Below is a small trained network, with its code and all its weights. Each question gives an input and a target symbol and asks what happens when units are switched off, that is, made to give their printed mean instead of their output.

import numpy as np


def w(rows, s, z=0):
    codes = np.array(rows[::2]) - 128.0
    scale = np.full(codes.shape[1], s)
    scale[-1] = z or s
    return codes * scale


def f(y):
    return y / 2 * (1 + np.tanh(0.7978845608 * (y + 0.044715 * y**3)))


def softmax(a):
    e = np.exp(a - a.max(-1, keepdims=True))
    return e / e.sum(-1, keepdims=True)


def log_softmax(a):
    a = a - a.max(-1, keepdims=True)
    return a - np.log(np.exp(a).sum(-1, keepdims=True))


def net(x, mask):
    ids = ['αγδεζηθμξπσψ'.index(c) for c in x.split()]
    T = len(ids)
    res = E[ids] + P[:T]
    u = 0
    for l in range(3):
        q, k, v = (res @ M[l].T for M in (Q, K, V))
        z = softmax(np.where(np.tri(T) > 0, q @ k.T / 2**0.5, -1e9)) @ v
        res = res + np.where(mask[u], z, O[l][:, -1]) @ O[l][:, :-1]
        u += 1
        y = f(res @ A[l][:, :-1].T + A[l][:, -1])
        res = res + np.where(mask[u : u + 4], y, B[l][:, -1]) @ B[l][:, :-1]
        u += 4
    return log_softmax(res[-1] @ U[:, :-1].T + U[:, -1])


Q, K, V, O, A, B = {}, {}, {}, {}, {}, {}
E = w([
[193,120,166,98,154,47,120,170],'α',
[213,200,100,142,88,128,123,99],'γ',
[76,139,157,149,125,7,60,131],'δ',
[188,212,107,170,91,89,191,152],'ε',
[147,106,113,219,11,102,148,204],'ζ',
[123,91,93,178,178,120,108,194],'η',
[113,208,140,91,167,140,173,114],'θ',
[110,172,133,60,125,111,59,103],'μ',
[124,65,116,97,95,215,170,149],'ξ',
[228,86,19,46,140,192,131,207],'π',
[178,87,104,121,48,87,144,43],'σ',
[76,115,84,62,234,77,199,140],'ψ',
],0.015)
P = w([
[217,112,254,162,187,149,160,164],'0',
[82,86,99,83,159,64,114,133],'1',
[93,101,87,95,158,71,116,137],'2',
[105,108,85,97,167,84,120,131],'3',
[97,98,79,95,165,87,123,127],'4',
[106,107,72,101,176,85,121,129],'5',
[99,104,70,105,180,76,126,124],'6',
[107,108,67,105,189,87,126,127],'7',
[115,116,61,100,202,90,126,125],'8',
[120,105,57,107,201,88,126,127],'9',
[114,107,58,102,201,92,127,130],'10',
[113,107,50,110,206,94,126,125],'11',
[116,107,42,108,204,92,116,131],'12',
],0.0091)
Q[0] = w([
[120,83,11,84,152,124,146,121],'L0H1',
[148,95,173,156,141,179,100,123],'L0H1',
],0.011)
K[0] = w([
[153,79,254,190,141,147,181,53],'L0H1',
[46,122,91,164,25,77,48,150],'L0H1',
],0.0083)
V[0] = w([
[168,146,167,129,104,41,190,88],'L0H1',
[94,181,121,137,109,95,1,82],'L0H1',
],0.0098)
O[0] = w([
[166,2,90,236,171,112,73,46,182],'L0H1',
[107,166,221,88,113,76,138,93,2],'L0H1',
],0.0078,0.0085)
A[0] = w([
[144,174,81,27,71,132,179,49,106],'L0N1',
[2,134,99,153,208,136,191,84,2],'L0N2',
[138,161,98,139,213,100,164,184,23],'L0N3',
[142,159,193,177,90,215,140,132,66],'L0N4',
],0.0081,0.0074)
B[0] = w([
[200,68,155,145,149,50,123,70,171],'L0N1',
[176,46,167,146,53,82,194,63,161],'L0N2',
[129,63,161,149,117,108,211,145,253],'L0N3',
[211,83,229,24,1,172,185,59,94],'L0N4',
],0.0097,0.0017)
Q[1] = w([
[116,122,255,136,72,202,132,153],'L1H1',
[158,86,87,179,195,58,121,181],'L1H1',
],0.0067)
K[1] = w([
[84,141,26,113,112,87,1,82],'L1H1',
[129,65,132,132,144,181,64,108],'L1H1',
],0.0064)
V[1] = w([
[86,199,118,135,255,193,144,187],'L1H1',
[38,82,104,215,52,84,209,159],'L1H1',
],0.0046)
O[1] = w([
[131,91,184,153,166,175,183,82,166],'L1H1',
[53,9,142,85,54,131,169,118,247],'L1H1',
],0.012,0.0015)
A[1] = w([
[114,85,90,2,189,92,156,104,134],'L1N1',
[113,144,135,119,172,159,121,155,103],'L1N2',
[108,164,97,106,104,213,92,57,100],'L1N3',
[191,156,86,158,86,105,209,95,5],'L1N4',
],0.0092,0.0026)
B[1] = w([
[165,217,173,214,82,186,101,184,247],'L1N1',
[100,102,193,92,218,25,60,2,133],'L1N2',
[104,53,36,150,134,21,59,162,130],'L1N3',
[132,123,90,155,138,88,124,158,162],'L1N4',
],0.0083,0.011)
Q[2] = w([
[106,86,166,9,165,135,223,108],'L2H1',
[90,135,78,237,169,149,109,157],'L2H1',
],0.012)
K[2] = w([
[2,171,78,154,73,138,112,182],'L2H1',
[168,69,223,137,152,135,143,94],'L2H1',
],0.0099)
V[2] = w([
[68,138,200,157,101,158,134,56],'L2H1',
[61,3,122,75,152,84,154,51],'L2H1',
],0.0064)
O[2] = w([
[135,52,127,156,165,125,112,186,2],'L2H1',
[116,175,106,248,174,155,104,139,78],'L2H1',
],0.011,0.0075)
A[2] = w([
[147,119,89,255,101,90,181,122,2],'L2N1',
[93,69,166,128,150,192,54,102,146],'L2N2',
[124,84,151,69,52,30,195,114,54],'L2N3',
[188,74,96,121,118,142,81,175,119],'L2N4',
],0.0071,0.0065)
B[2] = w([
[67,163,113,138,141,216,1,155,231],'L2N1',
[21,196,172,61,112,158,71,77,137],'L2N2',
[176,144,132,243,190,245,86,183,173],'L2N3',
[112,113,121,96,158,62,111,95,254],'L2N4',
],0.0073,0.0055)
U = w([
[151,136,83,132,120,98,129,34,135],'α',
[228,134,103,39,145,240,77,142,2],'γ',
[69,173,180,116,136,59,113,112,182],'δ',
[164,62,118,157,49,114,123,16,72],'ε',
[100,122,133,121,3,132,144,173,141],'ζ',
[116,165,204,168,156,197,126,110,120],'η',
[84,48,125,117,248,105,137,105,98],'θ',
[166,110,213,104,134,34,121,176,161],'μ',
[99,194,49,41,193,149,167,168,160],'ξ',
[86,189,142,90,128,200,220,42,219],'π',
[95,228,145,76,134,178,6,73,48],'σ',
[48,59,149,59,131,219,139,87,155],'ψ',
],0.0069,0.01)

Each question gives the input, a string of symbols that net reads in full, and the target symbol t.
The units are the heads (2 rows each of Q, K, V and O) and the neurons (one row each of A and B). Each row of codes is followed by its name. A weight is (code - 128) times the scale printed after its matrix; where a second scale follows, it is the last column's (O, A, B and U).
mask holds one flag per unit, layer by layer, with each layer's heads first. A switched-off unit (its flag False) gives its mean, the last column of its rows in O or B, instead of its output. The means were averaged over made-up inputs and are rounded, as every weight is.
A unit's drop is (log p(t) with every unit on - log p(t) with that unit switched off) / (log p(t) with every unit on - log p(t) with every unit switched off).
The circuit of an input: a set's keep is (log p(t) with only the set's units on - log p(t) with every unit switched off) / (log p(t) with every unit on - log p(t) with every unit switched off). Starting from the 12 units with the biggest drops (on a tie, the unit counted first), units are removed one at a time, each time the one whose removal leaves the highest keep (on an exact tie, the one counted first), for as long as the keep stays at least 0.8.
units of the circuit, in order: the units of the circuit, biggest drop first
top k neurons: the k neurons with the biggest drops, biggest first
top k neurons in layer l: the k neurons of layer l with the biggest drops, biggest first
drop when u is switched off: that unit's drop, to one decimal
input γ ψ α π ζ δ θ π π π π θ σ, target γ: top 2 neurons	L2N3, L0N3
input γ ζ σ η ζ γ, target γ: units of the circuit, in order	L2H1, L2N3
input θ θ δ δ, target θ: units of the circuit, in order	L1N1, L2H1, L1H1
input α σ α, target α: units of the circuit, in order	L0H1, L1N1, L1H1, L2H1
input π ζ σ γ μ σ σ π ζ ε, target ξ: top 2 neurons	L1N1, L1N4
input π ψ μ ε η η π θ σ ε δ δ, target π: units of the circuit, in order	L0H1, L2H1, L1H1, L1N4
input ξ μ η μ μ π μ σ ξ π π ψ, target ζ: top 2 neurons	L0N2, L1N1
input θ ζ ξ π π ψ, target η: top 2 neurons in layer 1	L1N1, L1N2
input π γ θ ζ, target π: units of the circuit, in order	L2H1, L0H1, L1H1, L1N1
input σ δ σ θ π ζ θ γ, target σ: units of the circuit, in order	L2H1, L0H1, L1N1, L2N1
input π π μ π ξ π ζ ξ δ, target π: units of the circuit, in order	L0H1, L2H1, L1H1
input σ γ η η μ π σ, target σ: units of the circuit, in order	L1N1, L2N1, L2H1
input π ζ ε σ π ψ, target π: top neuron	L1N1
input ζ ζ σ μ μ δ ψ ψ θ γ μ σ π, target ζ: top 3 neurons	L1N1, L0N3, L0N2
input θ π δ μ α γ η ζ θ ζ π θ δ, target θ: top 2 neurons	L1N1, L1N2
input μ η ε, target μ: units of the circuit, in order	L0H1, L2H1
input μ α ε η α ζ η θ π η α ψ, target η: top 2 neurons in layer 2	L2N3, L2N1
input σ θ μ δ σ δ ζ μ σ π ξ, target σ: top neuron	L1N1
input π ψ π π π ζ π γ π η, target π: top 2 neurons in layer 1	L1N2, L1N4
input ζ μ α, target ζ: top 2 neurons	L1N1, L1N2
input μ δ σ, target μ: top 2 neurons in layer 1	L1N2, L1N4
input δ ψ π η δ π σ η ε, target ξ: top neuron in layer 1	L1N1
input γ ζ σ μ ψ π θ θ ψ α π ψ, target ζ: top 2 neurons in layer 0	L0N2, L0N3
input σ π π α σ π γ θ ζ, target σ: drop when L0H1 is switched off	0.6
input μ π π, target μ: drop when L2H1 is switched off	0.4
input θ π ξ, target θ: drop when L0N2 is switched off	0.1
input μ η σ, target μ: drop when L1H1 is switched off	0.3
input ζ μ ψ ξ ξ π ζ μ, target ζ: top neuron in layer 2	L2N1
